m = [62, 69, 86, 4, 43, 12, 39, 14, 94]
m[0] => 62
m[6] => 39
m[7] => 14

M =
array([[1635, 3338, 7743, 7121, 4146, 6264, 2369],
       [4274, 7052, 8689, 4769, 4313, 3618, 7507],
       [4050, 3996, 7208, 4457, 1711, 2514, 6958],
       [6460, 5922, 4254, 5392, 3484, 1664, 8744],
       [4657, 5007, 5413, 1624, 7252, 3372, 2962],
       [4936, 3073, 6992, 8582, 8491, 6726, 5125]])
M[0][0]	1635
M[1][6]	7507
M[5]	[4936, 3073, 6992, 8582, 8491, 6726, 5125]
M[:, 2]	[7743, 8689, 7208, 4254, 5413, 6992]
M[:, 4]	[4146, 4313, 1711, 3484, 7252, 8491]
M[3][1]	5922
M[2][6]	6958
M[4]	[4657, 5007, 5413, 1624, 7252, 3372, 2962]
M[5][2]	6992
M[4][0]	4657
M[3]	[6460, 5922, 4254, 5392, 3484, 1664, 8744]
M[2][4]	1711
M[0][4]	4146
M[4][2]	5413
M[5][6]	5125
M[:, 3]	[7121, 4769, 4457, 5392, 1624, 8582]
M[1][1]	7052
M[0][2]	7743
M[2][3]	4457
M[1]	[4274, 7052, 8689, 4769, 4313, 3618, 7507]
M[0][3]	7121
M[:, 6]	[2369, 7507, 6958, 8744, 2962, 5125]
M[5][4]	8491
M[2]	[4050, 3996, 7208, 4457, 1711, 2514, 6958]

arr =
6504  7055  2867  7036  4826  4832  8102  6393  5748  7103
6569  5916  2867  7702  8322  5863  6045  5107  4908  8905
6922  7286  2867  5971  8038  5944  6839  6343  7627  9413
6254  4922  2867  6558  4660  8204  4739  6681  6211  5059
5055  8148  2867  6438  5990  4628  6408  6556  5482  3402
6928  8129  2867  6117  6130  5012  7054  8468  6840  8516
arr[0, 0] => 6504
arr[-3, -5] => 8204
arr[4, 8] => 5482
arr[5, 7] => 8468
arr[:, 5] => [4832, 5863, 5944, 8204, 4628, 5012]
arr[-1, 8] => 6840
arr[-2] => [5055, 8148, 2867, 6438, 5990, 4628, 6408, 6556, 5482, 3402]
arr[1, 0] => 6569
arr[2, 6] => 6839
arr[-5] => [6569, 5916, 2867, 7702, 8322, 5863, 6045, 5107, 4908, 8905]
arr[3] => [6254, 4922, 2867, 6558, 4660, 8204, 4739, 6681, 6211, 5059]
arr[-6, 4] => 4826
arr[-2, 9] => 3402
arr[-5, -1] => 8905
arr[5, -4] => 7054
arr[-3, -2] => 6211
arr[4, 1] => 8148
arr[4, -3] => 6556
arr[1, 1] => 5916
arr[-6, -7] => 7036
arr[5] => [6928, 8129, 2867, 6117, 6130, 5012, 7054, 8468, 6840, 8516]
arr[3, -8] => 2867
arr[-1, -6] => 6130

grid = 0.007,-0.005,-0.089,-0.058,-0.111,0.161,-0.021
grid[-7]	0.007
grid[3]	-0.058
grid[4]	-0.111
grid[1]	-0.005
grid[6]	-0.021

X =
 0.136  -0.025  -0.089  -0.017  -0.130  -0.045   0.114
-0.205  -0.125  -0.083  -0.145  -0.019  -0.079   0.037
-0.070   0.177  -0.047  -0.040   0.012   0.057  -0.020
-0.008   0.107  -0.083   0.105   0.027   0.148  -0.076
-0.048   0.115  -0.063  -0.048   0.000   0.171  -0.016
 0.030   0.084   0.022  -0.002   0.012   0.055   0.102
 0.003   0.142  -0.136  -0.019   0.047  -0.042  -0.062
-0.015   0.162  -0.160   0.036  -0.015   0.101   0.002
 0.048   0.108  -0.143  -0.017   0.031   0.036   0.006
-0.174  -0.033  -0.082   0.031   0.038   0.007   0.030
-0.039  -0.066  -0.219  -0.047  -0.031   0.035  -0.151
-0.038   0.031  -0.095  -0.055  -0.106   0.048   0.073
-0.019   0.018  -0.214   0.017  -0.015  -0.074   0.143
 0.028  -0.083  -0.070  -0.044  -0.091   0.043  -0.291
-0.159  -0.054  -0.015  -0.030  -0.075   0.120   0.053
X[-15,-7] = 0.136
X[-4,4] = -0.106
X[1,0] = -0.205
X[:, -3] = [-0.130, -0.019, 0.012, 0.027, 0.000, 0.012, 0.047, -0.015, 0.031, 0.038, -0.031, -0.106, -0.015, -0.091, -0.075]
X[6,1] = 0.142
X[-13,-5] = -0.047
X[8,6] = 0.006
X[-15] = [0.136, -0.025, -0.089, -0.017, -0.130, -0.045, 0.114]
X[4,1] = 0.115
X[-2] = [0.028, -0.083, -0.070, -0.044, -0.091, 0.043, -0.291]
X[:, 3] = [-0.017, -0.145, -0.040, 0.105, -0.048, -0.002, -0.019, 0.036, -0.017, 0.031, -0.047, -0.055, 0.017, -0.044, -0.030]
X[7,1] = 0.162
X[-12,-5] = -0.083
X[12,4] = -0.015
X[6] = [0.003, 0.142, -0.136, -0.019, 0.047, -0.042, -0.062]
X[6,-1] = -0.062
X[:, -6] = [-0.025, -0.125, 0.177, 0.107, 0.115, 0.084, 0.142, 0.162, 0.108, -0.033, -0.066, 0.031, 0.018, -0.083, -0.054]
X[9,-7] = -0.174
X[-11,-4] = -0.048
X[-12,6] = -0.076
X[-2,-3] = -0.091
X[5] = [0.030, 0.084, 0.022, -0.002, 0.012, 0.055, 0.102]
X[10,0] = -0.039
X[5,-5] = 0.022
X[13,5] = 0.043
X[-4,-6] = 0.031
X[-6] = [-0.174, -0.033, -0.082, 0.031, 0.038, 0.007, 0.030]
X[-7,-3] = 0.031
X[12,0] = -0.019
X[-1,-3] = -0.075
X[14,5] = 0.120
X[-4,2] = -0.095
